In the rows, 128 means zero.
Rows lie near named flat spaces through zero. A row that begins with a name and a colon came from that space; any other row is followed by the name of its block's space that it lies nearest.
qrrp: 69  104  132  103  137  123  129  141  138  123  175  107  107  132  142  85  95  115  112  114  108  116  85  117  113  123  125  100  122  111  142  131  130
mrmb: 156  133  103  98  112  151  104  132  116  132  130  123  134  124  143  102  101  99  146  143  100  116  123  123  123  147  94  105  175  127  113  122  116
qdgm: 131  136  113  126  138  132  151  78  131  112  141  88  113  132  136  133  122  122  137  135  119  110  105  144  135  140  117  101  162  132  110  113  135
qdgm: 110  138  121  90  134  138  121  122  117  110  150  110  138  113  124  98  133  142  150  103  124  129  137  141  102  134  104  97  130  128  118  132  143
mrmb: 178  120  128  137  85  123  103  133  117  130  103  152  145  108  123  142  142  157  140  109  138  148  194  132  132  107  125  125  103  132  113  131  135
rqsj: 87  136  151  155  145  140  137  130  96  153  124  109  127  100  129  135  132  141  111  112  125  131  142  128  124  170  66  151  113  113  146  128  131
rqsj: 63  120  136  153  135  124  119  141  146  152  136  118  123  144  107  141  150  169  118  143  104  134  120  108  143  129  121  135  130  130  121  134  131
rqsj: 130  163  128  119  128  133  114  132  164  77  122  119  145  114  133  102  139  114  154  150  146  125  134  118  95  142  121  132  161  134  118  140  128
rqsj: 160  144  127  144  100  114  110  130  145  122  118  131  117  139  130  152  149  119  132  143  156  139  145  127  114  150  139  115  110  135  135  106  112
qdgm: 200  123  116  149  102  100  129  116  146  113  100  151  129  140  134  158  131  117  128  147  154  128  140  131  149  98  176  135  129  145  106  124  114
mrmb: 176  108  101  129  131  102  158  99  119  157  132  137  102  180  123  169  130  104  113  150  135  114  90  149  168  122  179  110  123  151  114  100  107
qdgm: 137  94  116  141  143  137  136  131  119  163  109  139  122  145  136  150  125  100  99  153  120  109  101  139  138  156  122  147  154  136  138  127  94
dhcm: 123  118  122  134  113  145  114  125  130  147  123  125  129  133  119  138  141  146  133  137  106  132  145  126  134  138  110  120  141  129  124  124  131
qrrp: 82  139  138  143  129  131  148  109  138  147  161  93  97  149  122  129  124  124  120  148  103  123  102  110  147  157  108  114  126  117  137  103  141
mrmb: 108  111  122  142  143  144  141  108  153  143  134  109  90  167  133  161  138  104  106  150  127  118  80  144  113  167  147  113  139  126  172  99  109
dhcm: 99  130  126  130  132  130  122  130  117  143  145  106  114  127  139  118  100  124  121  129  100  120  101  114  139  137  101  116  145  116  125  122  123
qdgm: 106  113  131  128  124  119  132  121  142  116  148  109  113  125  141  114  115  122  117  123  126  120  114  126  119  129  124  111  126  121  130  126  128
mrmb: 138  124  123  121  110  143  111  139  119  159  130  138  118  147  121  140  134  124  129  132  116  139  136  128  126  147  124  112  115  125  149  107  123
qrrp: 109  130  120  109  162  148  140  134  97  147  130  128  144  122  129  106  98  119  129  130  91  112  99  122  152  122  104  148  168  124  114  145  131
mrmb: 137  140  124  138  134  143  117  133  150  126  99  149  145  144  108  152  154  148  144  148  125  140  135  124  135  108  162  152  150  139  128  137  132
mrmb: 128  177  134  106  118  157  102  145  123  131  128  140  140  132  103  123  143  149  167  120  117  160  156  115  118  124  130  122  113  118  148  117  156
qrrp: 147  63  108  111  103  86  120  131  111  125  144  131  133  109  150  103  106  133  107  102  130  108  139  142  134  99  117  96  119  140  77  147  108
rqsj: 87  120  117  88  125  116  120  148  89  180  178  130  122  156  100  107  119  163  134  107  82  139  118  115  164  104  121  87  94  128  104  119  146
qdgm: 123  93  121  116  106  136  106  140  123  138  129  135  142  114  126  111  130  152  129  116  107  129  159  129  125  118  103  116  133  129  110  144  131
qdgm: 118  103  125  134  78  125  122  110  160  134  160  103  102  141  131  116  121  132  126  148  96  124  140  109  142  136  110  86  130  121  115  108  141
dhcm: 118  166  137  122  117  99  118  153  122  118  148  127  137  117  128  93  105  126  142  135  123  132  130  88  149  111  115  130  119  125  93  135  136
qrrp: 129  154  140  123  132  106  158  119  160  94  144  131  131  140  113  113  139  121  141  146  149  129  125  114  139  106  167  140  113  137  115  133  151
dhcm: 128  107  125  159  111  103  130  119  135  152  132  125  105  150  129  157  120  140  108  139  115  127  115  117  166  109  148  120  120  130  115  115  120
qrrp: 112  139  142  162  116  123  124  122  110  155  136  106  98  126  140  151  103  133  112  117  112  137  119  112  149  137  109  120  107  105  147  102  129
dhcm: 182  111  115  119  126  144  127  118  140  100  90  155  157  115  129  134  143  129  141  125  146  126  156  153  114  103  154  146  154  142  121  150  128
mrmb: 107  180  124  113  147  129  129  129  126  115  145  112  136  130  124  100  98  125  156  145  98  124  96  95  157  105  125  132  167  123  97  134  146
dhcm: 136  137  145  125  123  122  132  143  136  107  122  144  144  111  123  112  144  124  132  124  157  135  159  126  108  132  128  148  102  130  134  141  135
dhcm: 68  86  143  132  136  134  132  150  121  167  145  135  120  135  117  123  128  150  99  113  103  132  122  122  135  125  120  136  100  116  151  136  134
rqsj: 151  125  133  157  135  128  150  110  140  130  115  139  103  150  141  160  82  112  113  129  115  130  83  116  171  67  202  149  132  109  157  117  137
qrrp: 124  134  131  101  145  136  139  149  144  116  135  149  139  140  123  97  120  97  132  146  129  122  107  117  121  121  153  149  137  129  139  142  131
dhcm: 111  100  145  172  108  131  114  140  126  149  109  124  128  100  141  139  128  140  101  129  121  128  159  117  128  154  77  150  126  117  134  136  116
dhcm: 118  122  120  128  102  145  92  148  118  162  134  125  122  131  132  121  105  133  130  136  82  133  131  104  142  134  95  111  146  115  126  118  123
dhcm: 111  111  126  119  118  158  119  130  133  155  132  132  125  144  107  136  157  146  131  129  109  139  146  137  116  150  118  115  120  127  151  118  138
qrrp: 122  140  138  164  131  103  112  123  111  113  112  110  123  96  147  154  116  160  120  89  148  138  133  132  125  106  124  128  113  118  123  131  120
qrrp: 106  137  121  109  123  156  128  109  154  120  141  114  136  141  100  118  161  157  159  143  104  133  146  128  124  133  120  110  151  135  116  128  159
rqsj: 162  140  125  124  134  142  138  115  119  116  117  130  126  120  145  128  97  100  133  123  129  123  114  132  131  117  140  136  144  118  142  123  130
dhcm: 146  116  127  136  114  109  129  129  141  113  131  130  121  124  149  117  95  107  118  133  128  118  114  114  141  102  146  128  135  123  118  132  121
mrmb: 148  114  127  122  137  93  132  138  89  125  124  142  139  104  142  124  109  133  114  88  152  125  132  142  135  95  135  132  98  132  107  144  116
mrmb: 153  156  112  132  132  118  106  133  102  148  117  138  120  149  127  162  106  141  139  119  116  143  102  121  160  89  166  117  130  127  122  111  119
mrmb: 71  106  155  158  111  139  119  150  152  148  133  123  124  118  122  118  140  145  108  142  108  133  151  101  124  154  88  147  118  114  145  137  135
qdgm: 138  143  137  181  144  118  147  105  129  129  97  124  122  128  130  176  127  140  117  137  136  129  117  125  161  111  149  164  139  128  126  127  126
qrrp: 134  137  141  110  146  129  121  158  133  103  124  152  125  125  142  118  115  98  121  101  166  139  108  136  83  116  174  139  95  115  183  130  118
qdgm: 91  163  162  157  135  121  134  144  138  128  132  127  117  128  121  135  125  137  123  126  134  147  123  99  136  121  141  155  93  109  158  123  145
qdgm: 160  75  96  130  113  118  108  110  127  123  105  125  139  117  140  148  149  149  121  120  137  113  149  166  114  129  115  103  158  153  89  140  98
mrmb: 150  132  110  124  123  122  106  135  98  152  128  128  116  138  142  141  95  119  127  121  110  128  103  124  147  117  131  107  138  123  122  112  108
rqsj: 140  111  124  133  122  106  135  128  125  132  128  132  128  129  130  131  136  122  115  134  143  120  133  135  132  136  125  127  118  140  111  130  113
qrrp: 155  156  125  148  136  134  136  110  136  120  94  134  148  130  109  159  171  141  146  153  147  132  153  138  134  143  129  155  148  149  111  131  130
qdgm: 150  121  115  104  118  123  129  119  128  113  140  126  129  127  135  111  118  118  137  122  129  121  129  136  124  117  134  105  132  132  113  127  130
rqsj: 150  115  126  142  141  91  155  120  112  117  118  128  141  106  145  121  117  109  109  135  152  102  125  134  147  128  111  152  137  145  84  149  108
qrrp: 164  132  125  146  125  138  120  145  132  144  90  155  140  136  126  151  147  104  123  165  141  127  139  126  127  159  125  162  146  140  136  128  101
rqsj: 157  148  136  110  132  142  144  118  126  99  130  133  124  117  144  110  92  97  138  109  137  130  117  129  120  104  156  132  121  109  158  123  147
qdgm: 209  138  94  88  92  140  124  120  86  179  139  149  119  168  116  136  118  97  150  147  102  131  137  133  165  142  128  88  123  138  115  86  126
rqsj: 127  132  140  160  129  105  144  126  117  148  130  125  108  135  135  149  111  118  105  132  132  127  111  115  157  127  134  141  106  121  133  115  121
dhcm: 153  155  116  100  111  132  103  146  124  122  131  142  144  129  123  104  114  124  158  136  113  136  138  109  135  108  131  117  143  130  107  130  135
rqsj: 125  145  135  127  131  152  117  125  150  96  113  125  141  112  127  123  140  136  147  124  135  136  143  130  99  126  131  137  145  122  144  138  141
111  99  134  149  126  124  118  127  146  117  102  136  151  111  110  149  183  186  125  113  148  139  176  148  109  118  128  143  118  144  116  154  133 => rqsj
165  118  130  125  101  140  119  124  143  123  120  142  114  137  130  147  147  116  128  119  154  143  152  148  94  143  153  110  95  124  172  106  126 => rqsj
182  138  105  117  130  135  106  106  113  94  104  119  127  110  157  147  113  120  143  95  152  128  122  164  95  117  144  100  149  127  136  119  110 => mrmb
82  150  145  84  165  123  132  178  95  145  156  156  143  134  104  93  128  134  132  96  134  145  115  120  118  113  143  141  73  122  150  141  142 => dhcm
127  162  138  134  113  119  123  131  137  113  124  127  153  111  106  117  163  154  154  143  138  139  178  112  131  139  98  140  123  140  93  139  147 => dhcm
137  79  119  128  146  114  158  103  139  96  125  113  128  108  159  115  122  93  98  128  157  89  109  161  103  148  116  131  154  140  116  147  101 => mrmb
130  170  132  123  177  144  160  106  129  106  111  126  139  135  111  148  165  122  144  132  162  129  115  155  107  149  149  153  134  140  148  127  136 => qrrp
120  125  136  148  124  107  154  105  133  137  147  112  99  147  124  149  132  130  113  129  135  128  116  130  146  131  144  115  96  127  134  106  135 => mrmb
136  143  131  114  145  156  123  159  92  166  108  165  153  131  108  128  131  127  136  130  112  140  140  122  141  131  119  165  127  127  141  137  131 => qdgm
200  167  125  115  155  87  136  145  102  89  103  164  144  117  150  130  97  87  132  106  190  129  103  138  125  82  194  155  107  137  125  139  105 => dhcm
139  113  116  133  110  111  114  131  148  136  127  140  122  155  116  148  146  145  129  141  127  134  129  126  140  108  163  113  123  142  114  122  120 => rqsj
137  151  131  121  143  134  130  113  127  105  124  124  122  129  126  147  143  136  140  100  157  142  126  152  99  123  159  116  106  125  158  116  136 => mrmb
106  136  140  98  159  134  140  151  118  112  140  140  141  114  134  87  102  106  127  109  133  124  106  123  112  112  137  148  121  116  147  148  136 => qdgm
146  141  121  127  140  121  151  96  140  112  127  121  122  148  114  153  160  132  138  134  153  128  123  152  125  132  159  119  122  145  126  115  133 => dhcm
168  164  122  114  142  134  157  84  156  76  117  128  139  139  109  144  167  133  164  132  166  134  138  156  115  111  181  127  133  147  125  124  155 => mrmb
77  143  148  145  145  128  133  135  134  124  134  112  131  115  123  119  132  144  125  129  122  130  126  111  128  137  105  148  128  120  129  139  139 => rqsj
113  134  137  117  124  116  118  161  114  156  143  151  127  145  110  123  129  139  126  120  123  145  130  112  140  114  144  128  85  125  136  124  133 => dhcm
171  131  140  101  121  141  140  117  116  92  123  145  139  98  135  113  125  122  142  78  163  142  166  156  94  105  150  125  86  116  160  131  155 => rqsj
154  65  106  96  114  120  117  139  68  163  140  140  129  109  155  106  76  119  104  83  104  112  126  147  141  105  103  99  119  122  110  135  108 => qrrp
113  130  128  130  123  138  123  131  129  140  134  123  127  131  125  121  119  133  131  137  102  128  126  112  142  128  114  128  142  122  124  127  135 => qrrp
180  86  111  111  79  135  112  145  133  151  121  167  143  137  124  111  116  118  131  149  99  126  162  114  156  102  133  125  139  135  103  136  128 => qdgm
113  140  116  125  148  114  135  137  118  148  140  128  128  150  126  119  98  117  126  155  96  114  80  101  175  108  136  139  161  133  95  133  120 => mrmb
128  130  128  130  132  142  130  118  147  114  120  124  127  131  126  136  144  127  133  133  136  129  130  138  109  138  136  129  137  129  143  126  130 => mrmb
156  128  118  119  136  129  154  94  104  134  126  123  127  132  118  149  149  134  134  115  143  126  140  162  133  139  127  116  115  140  122  115  135 => qrrp
120  139  130  151  129  113  101  144  117  119  109  127  143  99  143  128  97  154  130  114  114  132  128  105  148  85  121  146  151  120  100  151  123 => mrmb

Rows lie near named flat spaces through zero. A row that begins with a name and a colon came from that space; any other row is followed by the name of its block's space that it lies nearest.
zp-nz: 118  132  134  161  149  144  152  133  136  103  142  101  143  171  128  134  123  113  132  119  144  120  80  121  100  149  118  121  108  139  128  145  118
cj-pq: 124  125  57  97  158  134  115  138  93  171  92  112  138  173  163  92  177  97  135  99  117  148  128  167  151  160  108  139  135  147  99  98  119
cj-pq: 126  96  155  107  105  145  135  136  144  92  140  146  114  82  94  151  126  160  117  157  122  145  167  104  112  121  150  113  124  135  133  149  134
gd-zf: 112  116  104  120  147  147  138  126  122  124  124  121  137  151  132  119  150  125  130  126  127  136  120  126  130  138  117  132  133  136  128  125  131
tp-rj: 98  150  126  108  123  135  134  106  117  143  145  139  136  141  122  118  147  130  126  154  128  122  125  120  167  86  99  168  151  118  150  127  156
cj-pq: 149  132  137  171  121  123  128  109  170  124  161  117  115  109  146  141  99  141  120  112  126  98  117  125  129  104  140  129  138  94  145  129  130
zp-nz: 123  133  106  130  115  102  121  120  132  113  120  106  163  132  120  137  120  120  138  137  144  124  139  111  134  128  120  121  129  124  153  124  134
cj-pq: 116  155  137  121  125  129  131  128  114  140  141  127  132  143  125  129  137  110  122  140  126  120  115  133  139  113  107  145  121  130  127  138  133
cj-pq: 143  131  113  111  125  104  100  124  111  162  102  150  118  95  141  121  127  122  124  120  106  126  157  139  143  124  133  122  137  113  119  104  124
zp-nz: 129  131  163  135  136  150  140  134  127  133  145  147  99  124  127  130  126  132  116  127  116  124  110  135  115  122  132  133  120  129  112  142  124
gd-zf: 134  133  114  136  112  111  123  129  142  111  134  99  151  129  124  144  120  117  130  131  139  122  136  121  125  132  126  117  118  128  140  135  126
zp-nz: 134  133  130  122  122  129  124  131  129  140  134  130  117  123  133  126  132  128  123  126  122  128  134  140  136  122  130  135  129  127  120  128  128
gd-zf: 135  115  155  137  133  113  124  130  119  123  97  158  120  109  118  121  101  147  143  124  137  136  130  117  108  143  151  108  131  129  127  116  120
tp-rj: 170  138  151  140  75  81  103  139  157  116  133  113  127  83  118  154  86  137  132  130  144  124  168  132  123  124  160  108  116  122  132  135  120
zp-nz: 107  135  154  105  124  108  114  130  90  111  113  164  146  56  87  181  113  91  92  174  81  106  156  77  89  121  107  80  84  112  135  151  118
cj-pq: 113  150  144  105  123  137  132  134  106  145  136  140  121  139  120  123  145  118  122  145  123  132  124  138  142  113  111  150  124  139  118  138  135
cj-pq: 124  137  135  136  136  118  129  129  116  130  113  131  137  145  127  119  119  122  140  125  140  128  111  127  123  137  125  127  126  133  129  123  125
zp-nz: 136  165  160  164  114  78  116  111  127  134  118  137  143  125  125  128  77  127  148  129  153  103  109  116  132  111  129  129  133  106  154  117  131
gd-zf: 125  136  144  140  115  107  122  125  132  99  138  124  150  88  105  175  102  106  107  152  112  101  137  91  99  120  119  94  97  110  147  150  121
gd-zf: 123  102  169  123  136  183  158  150  139  100  159  140  92  120  110  143  142  145  106  137  113  142  119  127  93  137  142  121  106  150  102  164  121
gd-zf: 111  118  186  131  149  165  153  134  115  116  139  172  95  114  108  134  125  141  113  142  110  128  104  113  95  125  132  123  115  133  113  149  124
tp-rj: 119  118  104  129  153  127  127  123  113  134  101  132  139  142  137  113  134  123  137  117  127  131  119  124  125  145  122  121  135  128  129  110  124
cj-pq: 127  126  92  135  141  175  148  126  156  136  176  87  116  175  160  117  168  124  115  106  123  126  103  159  150  121  114  162  138  132  117  137  135
zp-nz: 130  110  109  122  156  128  119  130  105  147  88  148  121  128  143  106  135  128  136  108  117  139  128  136  122  153  135  116  136  130  112  102  117
tp-rj: 119  128  103  145  160  127  126  109  120  141  116  131  138  136  149  120  128  114  126  112  114  109  106  120  128  130  113  124  136  107  137  109  126
tp-rj: 129  116  130  105  92  127  128  136  146  100  142  114  136  110  103  146  132  145  128  153  140  145  167  117  134  120  138  127  126  140  139  145  139
gd-zf: 169  159  156  141  81  86  103  132  149  147  141  123  111  97  134  137  93  133  131  122  139  116  151  151  144  107  151  134  128  115  126  128  126
zp-nz: 135  105  138  118  131  176  146  134  149  137  155  138  81  140  141  103  154  168  127  115  128  151  127  157  144  120  148  160  152  140  107  130  137
tp-rj: 130  112  100  155  160  129  126  117  133  123  116  121  138  124  148  134  121  114  121  105  111  109  111  115  107  146  125  102  124  108  133  115  115
tp-rj: 145  93  118  106  133  154  133  163  128  123  112  119  106  143  131  112  154  141  136  109  134  170  143  159  112  173  155  118  120  169  87  129  111
gd-zf: 135  91  107  101  138  151  123  138  125  133  115  142  106  102  134  125  152  139  116  120  102  147  159  136  123  143  143  116  132  134  107  120  121
tp-rj: 121  98  74  105  149  143  126  128  120  137  102  121  135  148  144  103  162  134  138  113  127  152  141  139  143  149  127  132  148  140  122  104  130
cj-pq: 136  102  115  124  123  139  128  129  148  113  136  122  122  108  128  138  133  142  121  126  120  133  149  123  124  130  141  118  131  125  130  130  128
gd-zf: 108  96  129  108  156  168  140  132  113  116  126  155  113  104  117  140  150  128  103  139  90  133  133  110  102  137  124  109  117  130  115  138  123
tp-rj: 135  101  99  91  119  144  126  146  129  131  116  118  119  141  130  108  161  146  139  122  138  168  160  153  144  147  143  138  140  158  109  120  130
zp-nz: 126  162  164  144  110  102  124  124  125  120  142  131  140  108  110  157  98  108  118  149  126  101  119  108  116  108  116  119  105  114  142  147  127
109  156  148  69  108  142  133  141  91  172  124  154  106  173  119  77  170  147  151  149  153  171  135  170  185  106  118  196  156  168  107  123  153 => tp-rj
115  147  135  105  120  122  123  132  104  139  125  138  134  125  116  132  138  111  121  148  120  128  135  127  136  118  111  135  119  133  125  135  132 => cj-pq
122  112  132  110  129  177  145  142  140  116  169  122  104  115  123  151  159  124  92  139  96  131  135  132  115  123  123  129  109  136  107  160  126 => gd-zf
136  139  116  151  152  98  116  124  107  148  87  131  142  148  147  109  109  111  148  101  137  120  103  135  120  153  127  114  129  123  125  101  113 => zp-nz
125  170  140  133  120  105  116  110  116  161  138  142  128  122  137  126  117  112  122  134  119  101  118  132  154  91  108  150  136  103  139  122  138 => gd-zf
124  95  120  59  88  156  120  129  141  126  153  151  99  64  106  142  166  165  102  167  98  154  210  124  162  89  140  146  149  127  129  138  154 => zp-nz
128  155  183  123  99  106  116  122  120  132  143  165  115  69  102  157  99  126  108  162  108  106  146  108  125  88  127  124  116  106  138  145  134 => zp-nz
126  121  142  145  126  148  142  126  153  99  166  117  125  109  119  162  122  125  103  138  112  109  122  108  105  118  125  115  109  116  135  156  126 => tp-rj
130  141  144  65  67  132  125  147  129  141  147  128  110  134  105  109  159  160  141  160  156  173  179  161  182  99  138  180  149  164  119  140  155 => tp-rj
126  151  151  112  106  137  132  130  129  145  155  134  109  133  124  122  139  135  124  142  131  132  131  146  154  99  123  162  135  133  122  140  142 => tp-rj
120  134  107  151  160  111  121  107  112  143  102  137  146  136  147  118  116  111  134  112  120  106  103  116  126  133  113  118  136  105  141  102  124 => tp-rj
118  128  110  99  115  133  123  132  123  123  139  119  138  112  117  148  149  112  109  149  110  129  155  121  134  119  113  126  117  130  129  141  132 => cj-pq
139  141  144  139  109  106  120  125  137  124  134  126  132  109  122  142  105  127  127  134  132  116  135  121  126  117  133  122  123  117  138  133  128 => tp-rj
116  137  142  147  129  139  151  132  138  103  147  104  143  170  118  129  126  127  139  133  156  129  95  123  119  133  120  137  119  144  136  146  131 => gd-zf
99  134  108  136  178  135  135  109  94  150  101  147  141  161  144  102  139  111  135  117  119  117  87  120  131  134  100  135  141  118  134  104  129 => tp-rj
115  102  85  107  144  165  144  142  129  116  131  98  137  168  134  118  173  124  128  121  131  154  127  140  129  155  120  133  126  157  114  133  127 => cj-pq
134  150  136  153  133  90  114  114  117  140  107  138  142  121  134  128  96  115  137  121  132  106  114  118  125  125  124  117  128  107  141  112  123 => tp-rj
132  156  165  129  119  103  122  136  105  145  109  148  124  136  119  114  108  126  145  131  146  132  117  138  129  129  132  135  125  138  120  124  125 => tp-rj
130  144  94  151  138  118  125  118  136  135  136  95  150  153  151  130  129  101  126  110  129  107  107  134  134  131  110  129  125  115  136  122  124 => cj-pq
127  140  146  121  104  89  109  112  121  128  114  153  140  83  108  141  99  135  131  153  127  116  157  101  137  102  130  120  135  106  155  121  139 => zp-nz
